What can hang from each mark
q521: q627 q823 q957
q75: q521 q734
q964: q75 q823
q823: q75 q627 q964
q957: q734
q734: q75 q823
q627: q521

Every row comes from one small tree of marks. Brackets hold a mark, then the marks that hang from it, in the order of their numbers. Every link used is in the known rows. Which tree was each row made from?
Known rows
{q823 q627 {q964 {q75 q734}}}: [ 29.4  -4.9  -7.4  11.9 -39.4 -31.4  25.6  33.1   3.5  -5.9 -86.8   5.6
 -51.1 -58.7  15.8  15.6 -18.2  22.2 -15.5]
{q823 {q75 {q521 q627 q957}} q964}: [ 35.0  18.1   3.1 -24.2 -30.6 -18.0  17.4  12.5  18.1  22.7 -15.1  10.1
   3.7 -45.4  11.9   9.0  -9.0   2.4 -25.5]
{q964 q75 q823}: [-15.9 -32.4 -46.8  34.3 -15.7 -20.0   4.5   4.2  13.8  79.6 -15.8  -5.5
 -35.6 -11.8 -54.0   7.8 -33.0   8.1 -23.6]
{q734 {q75 q521}}: [ -4.8  -9.7  16.0  10.2 -10.9 -14.1  11.1  -0.6  13.3  57.2 -51.1  -5.7
   0.6 -28.0 -20.8  13.5 -16.1 -34.8 -27.8]
{q521 q627 q823 q957}: [-38.0 -13.4 -33.5  -0.6 -31.4 -20.2   6.1   6.7   6.6  52.2   2.0   4.8
 -19.1  14.7 -18.4  16.3 -25.1 -11.2 -18.1]
{q75 {q521 q957} {q734 q823}}: [-22.5  18.0  12.8 -35.0 -28.1 -14.6  30.8   8.2 -13.1  22.5 -27.1 -14.8
 -43.9  31.4 -16.5  12.5  -3.1 -13.0 -39.8]
{q964 q75 {q823 {q627 {q521 q957}}}}: [ 13.1  33.0 -42.2  10.1  -3.5   5.9  18.5   8.4   8.5  -4.2 -10.4   3.9
 -40.3  16.3 -54.2   7.7 -18.4  23.6 -26.1]
{q957 {q734 {q75 q521} q823}}: [-19.4  -8.1  18.2  -8.8   1.2  -6.3   9.1  11.1  -5.7  36.5 -19.9  -0.9
  -7.6   5.1  -7.4   4.8 -12.3 -29.6 -35.4]
{q823 {q75 {q521 q957} q734} q627}: [ 31.6  23.4  15.2 -39.7 -40.6  -5.7  48.5  20.3   2.0 -30.6 -38.6  -1.5
 -15.7 -31.6  -2.1   7.9 -13.1   9.7 -31.6]
{q627 {q521 q957}}: [ -4.2   3.7   1.1   0.7 -12.0   8.7  17.1 -12.6   6.5  24.0  -1.8 -27.4
 -20.8  -8.8 -29.3  31.7 -16.0 -15.0 -41.9]
{q957 q734}: [ -9.4 -50.7   8.7   3.3 -25.4   1.1  17.3   4.6  -2.2  33.2   5.8 -20.6
 -30.0 -45.3  -0.6  34.5 -36.7 -10.4 -34.1]
{q627 {q521 {q823 q75} {q957 q734}}}: [  1.8  16.7 -19.3 -14.9  -4.0  23.7  17.7   1.0   2.8  -2.9  46.3 -21.4
  13.5  12.8 -19.2   6.3 -31.0   4.5 -55.7]
{q964 {q75 q521}}: [ -2.4  -2.8 -11.0   6.6 -16.4 -11.9  11.9   1.7  15.6  61.7 -34.2  -4.6
 -54.0 -34.4 -36.2  12.3 -15.5   1.2 -29.7]
{q823 {q75 {q521 {q957 q734}}} q627}: [ 32.4  12.2  12.7 -43.2 -27.5  20.4  33.7  17.0   5.9 -53.8  14.7   1.6
 -11.0 -48.1   3.6  13.7 -23.0  10.2 -32.1]
{q75 {q521 q627 q823}}: [-34.1  11.7  -8.4   5.6 -19.8 -26.3  13.4   7.8  -4.5  84.5 -13.8  20.1
 -33.3  18.4 -16.1  21.1 -23.7  -4.1 -25.4]
{q521 q627 {q823 q75 q964} {q957 q734}}: [ 11.7  -4.4 -24.7 -19.4 -29.7 -10.1   8.5  24.1   7.4   2.6  24.1   7.7
  14.0 -20.3  25.2   1.1 -34.5  10.8 -29.0]
{q734 {q823 {q75 {q521 q957}} q627 q964}}: [ 15.8  32.2  -0.4 -19.8 -16.2  -5.7  15.2  16.3   7.1 -38.2 -18.2  21.0
   1.3 -32.3   9.7   4.6   3.0   0.5 -22.2]
{q521 q627 q823 {q957 {q734 q75}}}: [-19.6 -16.9 -21.7 -14.7 -24.2  -9.5   4.9  19.8   7.7  23.6  -1.7   2.4
   8.0  19.2  -2.5  -3.5 -33.6 -23.9 -20.8]
{q734 q75}: [-13.6 -48.7  -0.7  28.7 -18.0 -19.8   5.3  -0.4  17.5  61.9 -50.7 -13.1
  12.1 -42.8 -18.7  13.1 -22.6 -39.9 -21.4]
{q521 q957}: [-16.0 -33.5  -8.3  -0.5 -31.4  -1.6  11.1  -6.7  15.0  26.2  -4.8 -22.7
 -20.8 -33.7 -21.6  26.9 -23.1 -23.2 -25.8]
{q734 q75 q823}: [-40.3 -44.8  -9.6  29.3  -7.5 -27.8  -1.6   2.6   9.9  71.2 -45.9  -5.1
  11.8 -10.1 -22.9   5.0  -6.4 -44.7 -20.5]

Write each row's tree
[ 16.3  -0.2   9.3   0.6 -21.6  -7.6  28.7  10.9   9.0  13.5 -25.8  12.7
  -5.2 -61.2 -11.3  19.0 -14.7   3.9 -23.7]
{q823 {q75 q521} q627}
[  9.4  29.3 -23.3 -25.1 -28.7 -13.3  30.5  14.7   1.4  31.4 -28.8 -12.8
 -57.5  34.2 -45.3  -4.0 -23.4  19.2 -38.4]
{q964 {q75 {q521 q957} q734} q823}
[-20.2 -17.7 -42.8  -3.0 -31.7 -21.2   9.5  10.1  16.5  53.1  10.8   6.4
  15.0  -4.3 -20.9  -1.7 -23.1  -5.4 -22.5]
{q521 q627 {q823 q75} q957}
[ 12.3 -24.8   0.0   5.6 -16.0  -9.7  14.8  28.7  -3.3 -24.9  -7.2  15.5
   6.2 -60.2  31.2  15.4 -16.2   9.4 -22.6]
{q957 {q734 {q823 q75 q627 q964}}}
[ 17.7 -14.9 -21.6  28.1 -25.9 -19.7   4.9  19.5  17.3   0.2 -59.3  14.0
 -40.1 -75.8   5.1  19.4 -17.8  13.2  -8.6]
{q823 q627 {q964 q75}}
[-25.0 -32.0 -33.8  22.3 -23.9 -31.7  10.6  12.4  10.9  91.3  -4.1  11.6
  14.2 -16.4 -15.6   4.4 -27.1  -1.2 -22.7]
{q521 q627 {q823 q75}}
[ -7.9  40.8  -9.7 -16.2 -25.0 -18.2   5.9  12.3   3.0  26.0  -9.7  19.8
 -25.0  14.7   9.0  15.7 -19.7  -1.2 -23.8]
{q75 {q521 q627 {q823 q964} q957}}
[ 21.5  15.7  16.3  27.9  -7.6  -6.4  18.9   7.3  -1.4  -6.8 -42.1   6.5
 -20.8 -48.1  15.5  42.7 -15.9   5.5 -27.1]
{q823 {q627 q521} q964}
[  3.0  -7.1 -25.1  29.2 -21.2 -19.0   7.6  20.4  11.1  -0.1 -24.6  22.7
  22.4 -52.3  12.3  12.6 -27.4   6.9 -18.1]
{q521 {q823 q75 q627 q964}}
[ 10.6 -11.2  25.4 -14.3 -17.7 -14.9  21.4  18.1  -0.1  50.9 -31.3   6.9
 -12.6 -18.2   6.1  11.6 -24.2 -16.7 -25.4]
{q957 {q734 {q75 {q521 q627}}}}
[ -9.0 -12.0   9.1 -16.6  -5.9  -0.7  21.0  10.5  -5.6  37.5  16.8  -2.5
  -8.7 -16.6  -8.6   7.8 -14.3  -1.3 -44.5]
{q957 {q734 {q823 {q75 q521}}}}
[-13.3  13.2  14.3   9.2 -11.6 -18.0  40.7  17.0 -25.7  17.7 -51.4  -0.4
 -39.4  18.0  -7.6  28.4  -1.8   4.8 -34.4]
{q75 {q734 {q823 {q627 q521}}}}
[-15.4 -32.1   6.3   8.7 -13.7 -12.4   3.7  14.0 -10.0  20.5  -1.9  -4.2
 -23.3 -31.0  22.6  27.5 -21.9  -9.7 -31.3]
{q957 {q734 {q823 q964}}}
[  9.9 -20.1 -11.5 -23.9 -24.5 -15.7   9.1  23.8   3.7   6.5  16.4   6.0
   7.5 -26.9  27.1   1.2 -11.6   2.9 -25.3]
{q521 q627 {q957 {q734 {q823 q75 q964}}}}
[ 10.4  60.3   7.7 -28.9 -35.0 -10.8  29.3  25.9 -12.6 -49.6 -45.2  12.9
 -35.5  10.5  21.3  17.7 -22.0  11.1 -28.2]
{q75 {q521 {q823 q627 q964} q957} q734}
[  6.1  22.6   8.5  -6.5 -10.8 -21.5   5.7  27.1  -3.7  32.8 -30.9  25.2
   2.9   5.1  28.6   4.2 -31.6  -9.6 -25.9]
{q957 {q734 {q75 {q521 q627 {q823 q964}}}}}
[-12.5   3.0  11.6   5.9   2.9   7.8  23.7  11.7 -21.9  -6.1   1.4   3.6
 -35.2   1.2  -2.4  34.2 -12.5   4.7 -35.9]
{q957 {q734 {q823 {q627 q521}}}}
[-30.0 -49.0   1.2  10.5  -5.8 -12.1   3.6   9.9  -1.0  41.2 -20.0  -9.3
   3.1 -10.9  -6.7   6.0 -19.0 -33.9 -28.1]
{q957 {q734 q75 q823}}
[ -7.7 -39.0  -6.1   2.3 -16.4  -4.7  20.7  21.7  -5.1  -3.4   6.4   8.4
  -1.0 -43.9   2.3  12.8 -17.0   3.2 -24.3]
{q957 {q734 {q823 q75 q627}}}
[ 17.2   6.7   0.8 -11.3 -32.7 -38.8  46.9  23.8  -9.0  87.5 -28.3  10.4
  -9.2  13.8 -18.5   2.0 -27.0  21.7 -34.7]
{q964 {q823 {q75 {q521 q627} q734}}}
[ -0.7  -5.6   1.5 -17.6 -22.3   2.8   9.7  22.8  -7.1 -62.4   0.6   7.3
 -28.5 -28.5  29.5  24.4 -15.5  -1.6 -18.4]
{q521 {q957 {q734 {q823 q627 q964}}}}
[-30.2  -8.3   7.3  10.9   0.8 -21.3   4.6   2.2   4.0  66.0 -46.2   3.2
  -0.1   5.7 -24.7   3.6  -1.2 -40.2 -28.6]
{q734 {q75 q521} q823}
[-27.4  22.8 -21.8   5.4  -4.9   8.1   8.2  -9.0   0.8  26.5  11.3 -16.3
 -13.7  30.0 -34.6  22.5 -22.3 -11.6 -42.9]
{q627 {q521 q823 q957}}
[ -1.9  39.6  -9.4 -11.8 -16.8 -23.6  -1.4  15.8  13.4  25.3 -40.5  20.9
  10.4  17.3   7.4  -4.6 -15.8 -22.4 -19.0]
{q734 {q75 {q521 q627 {q823 q964} q957}}}
[-19.9  -0.2 -25.1   7.8 -25.3  -9.0  -4.6   4.5  10.1   7.2  -4.7  -6.5
  -7.1 -10.8   0.7  18.2 -29.4 -14.3 -27.1]
{q521 {q823 q964} q957}
